Here is a tiny trained network, its code and every weight. The questions are about switching its units off for an input and a class, where a switched-off unit gives its printed mean instead of its output.

import numpy as np


def w(rows, s, z=0):
    codes = np.array(rows[::2]) - 128.0
    scale = np.full(codes.shape[1], s)
    scale[-1] = z or s
    return codes * scale


def f(y):
    return y / 2 * (1 + np.tanh(0.7978845608 * (y + 0.044715 * y**3)))


def log_softmax(a):
    a = a - a.max(-1, keepdims=True)
    return a - np.log(np.exp(a).sum(-1, keepdims=True))


def net(x, mask):
    res = np.array(x, float).reshape(1, 7) / 4 @ E
    y = f(res @ A[0][:, :-1].T + A[0][:, -1])
    res = res + np.where(mask, y, B[0][:, -1]) @ B[0][:, :-1]
    return log_softmax(res[-1] @ U[:, :-1].T + U[:, -1])


A, B = {}, {}
E = w([
[48,2,205,112,136,62,49],'x0',
[22,156,144,176,132,139,189],'x1',
[162,115,69,75,135,132,180],'x2',
[150,146,176,21,181,208,150],'x3',
[205,45,131,230,207,50,128],'x4',
[163,85,210,68,74,61,185],'x5',
[62,97,41,69,88,176,146],'x6',
],0.0073)
A[0] = w([
[92,67,192,88,155,116,193,152],'neuron 0',
[32,154,153,149,107,161,125,196],'neuron 1',
[128,174,49,190,167,96,117,141],'neuron 2',
[140,157,77,169,165,111,94,42],'neuron 3',
[128,188,145,68,75,175,158,255],'neuron 4',
[123,177,85,156,56,74,163,145],'neuron 5',
[112,79,164,119,179,77,123,155],'neuron 6',
[190,166,146,161,152,140,134,157],'neuron 7',
[131,215,60,191,73,102,218,185],'neuron 8',
[184,169,133,133,188,146,165,155],'neuron 9',
[102,141,187,105,127,173,103,165],'neuron 10',
[150,183,181,184,165,184,140,139],'neuron 11',
[66,186,121,99,81,143,96,151],'neuron 12',
[109,172,160,62,62,168,148,156],'neuron 13',
[98,92,99,109,127,83,77,77],'neuron 14',
[155,150,165,175,138,46,84,165],'neuron 15',
[171,59,100,85,161,100,144,187],'neuron 16',
[107,127,184,115,113,11,136,177],'neuron 17',
[130,149,213,151,153,97,156,148],'neuron 18',
[151,133,208,174,156,70,117,142],'neuron 19',
[154,105,132,165,140,118,112,105],'neuron 20',
[107,157,81,151,183,145,134,133],'neuron 21',
[162,113,95,106,200,166,104,212],'neuron 22',
[123,101,103,162,173,64,129,133],'neuron 23',
[139,105,148,184,132,60,128,188],'neuron 24',
],0.011,0.0045)
B[0] = w([
[182,123,141,127,68,41,212,219],'neuron 0',
[141,178,69,104,154,2,50,224],'neuron 1',
[138,116,164,209,112,178,192,193],'neuron 2',
[141,59,226,159,129,157,170,154],'neuron 3',
[194,108,33,66,104,120,70,255],'neuron 4',
[183,128,24,80,98,170,180,181],'neuron 5',
[173,121,129,158,91,72,139,216],'neuron 6',
[72,138,128,147,178,215,95,187],'neuron 7',
[20,200,39,96,73,172,208,237],'neuron 8',
[77,145,87,168,117,162,86,195],'neuron 9',
[181,92,75,64,170,52,95,183],'neuron 10',
[63,177,87,128,155,192,97,193],'neuron 11',
[183,145,92,117,198,111,52,213],'neuron 12',
[220,40,82,72,166,125,145,228],'neuron 13',
[86,146,141,136,120,124,114,170],'neuron 14',
[192,96,148,134,145,177,135,231],'neuron 15',
[105,205,100,140,71,132,116,196],'neuron 16',
[222,103,191,180,117,79,98,244],'neuron 17',
[152,59,104,143,151,213,139,208],'neuron 18',
[172,62,113,133,165,149,117,239],'neuron 19',
[159,109,156,91,179,149,108,160],'neuron 20',
[54,152,173,181,118,143,105,172],'neuron 21',
[75,206,81,164,84,177,109,195],'neuron 22',
[179,114,113,158,134,125,139,189],'neuron 23',
[189,59,104,176,121,132,150,230],'neuron 24',
],0.0075,0.0094)
U = w([
[154,144,51,74,8,144,217,220],'0',
[107,80,123,207,172,225,192,150],'1',
[222,56,254,219,82,94,182,114],'2',
[40,250,125,194,143,141,23,204],'3',
[58,84,145,104,175,37,122,41],'4',
[229,21,103,96,227,140,45,162],'5',
[88,91,221,82,147,125,177,5],'6',
],0.0077,0.0029)

Each question gives the input, the list of numbers given to net, and the class t.
The units are the neurons (one row each of A and B). Each row of codes is followed by its name. A weight is (code - 128) times the scale printed after its matrix; where a second scale follows, it is the last column's (A, B and U).
mask holds one flag per neuron, in row order. A switched-off neuron (its flag False) gives its mean, the last column of its row in B, instead of its output. The means were averaged over made-up inputs and are rounded, as every weight is.
A unit's drop is (log p(t) with every unit on - log p(t) with that unit switched off) / (log p(t) with every unit on - log p(t) with every unit switched off).
The circuit of an input: a set's keep is (log p(t) with only the set's units on - log p(t) with every unit switched off) / (log p(t) with every unit on - log p(t) with every unit switched off). Starting from the 12 units with the biggest drops (on a tie, the unit counted first), units are removed one at a time, each time the one whose removal leaves the highest keep (on an exact tie, the one counted first), for as long as the keep stays at least 0.8.
circuit, biggest first: the units of the circuit, biggest drop first
k most important neurons: the k neurons with the biggest drops, biggest first
drop when u is switched off: that unit's drop, to one decimal
input [3,-1,-3,-5,-5,5,7], class 5: circuit, biggest first => [neuron 8]
input [3,-1,6,-6,-4,6,-1], class 2: circuit, biggest first => [neuron 17; neuron 1]
input [3,6,8,-2,7,-5,7], class 1: circuit, biggest first => [neuron 2; neuron 4]
input [7,-7,7,8,-3,5,-5], class 0: 4 most important neurons => [neuron 16; neuron 0; neuron 12; neuron 22]
input [-6,-6,1,6,-6,-4,2], class 5: 3 most important neurons => [neuron 13; neuron 12; neuron 4]
input [-2,-6,-1,-4,6,8,8], class 2: 2 most important neurons => [neuron 8; neuron 4]
input [0,1,5,1,-8,8,-4], class 5: 2 most important neurons => [neuron 13; neuron 8]
input [-3,8,4,-4,-1,-5,-6], class 3: 2 most important neurons => [neuron 13; neuron 1]
input [1,2,-4,8,5,6,-6], class 2: 2 most important neurons => [neuron 0; neuron 4]
input [-6,6,-4,8,-3,6,-3], class 5: 2 most important neurons => [neuron 13; neuron 10]
input [-1,2,7,1,7,-7,4], class 1: 3 most important neurons => [neuron 2; neuron 1; neuron 3]
input [4,6,0,6,6,1,-4], class 2: drop when neuron 0 is switched off => 0.2
input [1,-2,7,-5,-5,-6,-7], class 1: drop when neuron 2 is switched off => 0.3
input [7,-4,5,7,6,2,8], class 0: most important neuron => [neuron 16]
input [-1,-7,-3,-1,6,-8,8], class 1: drop when neuron 3 is switched off => 0.2
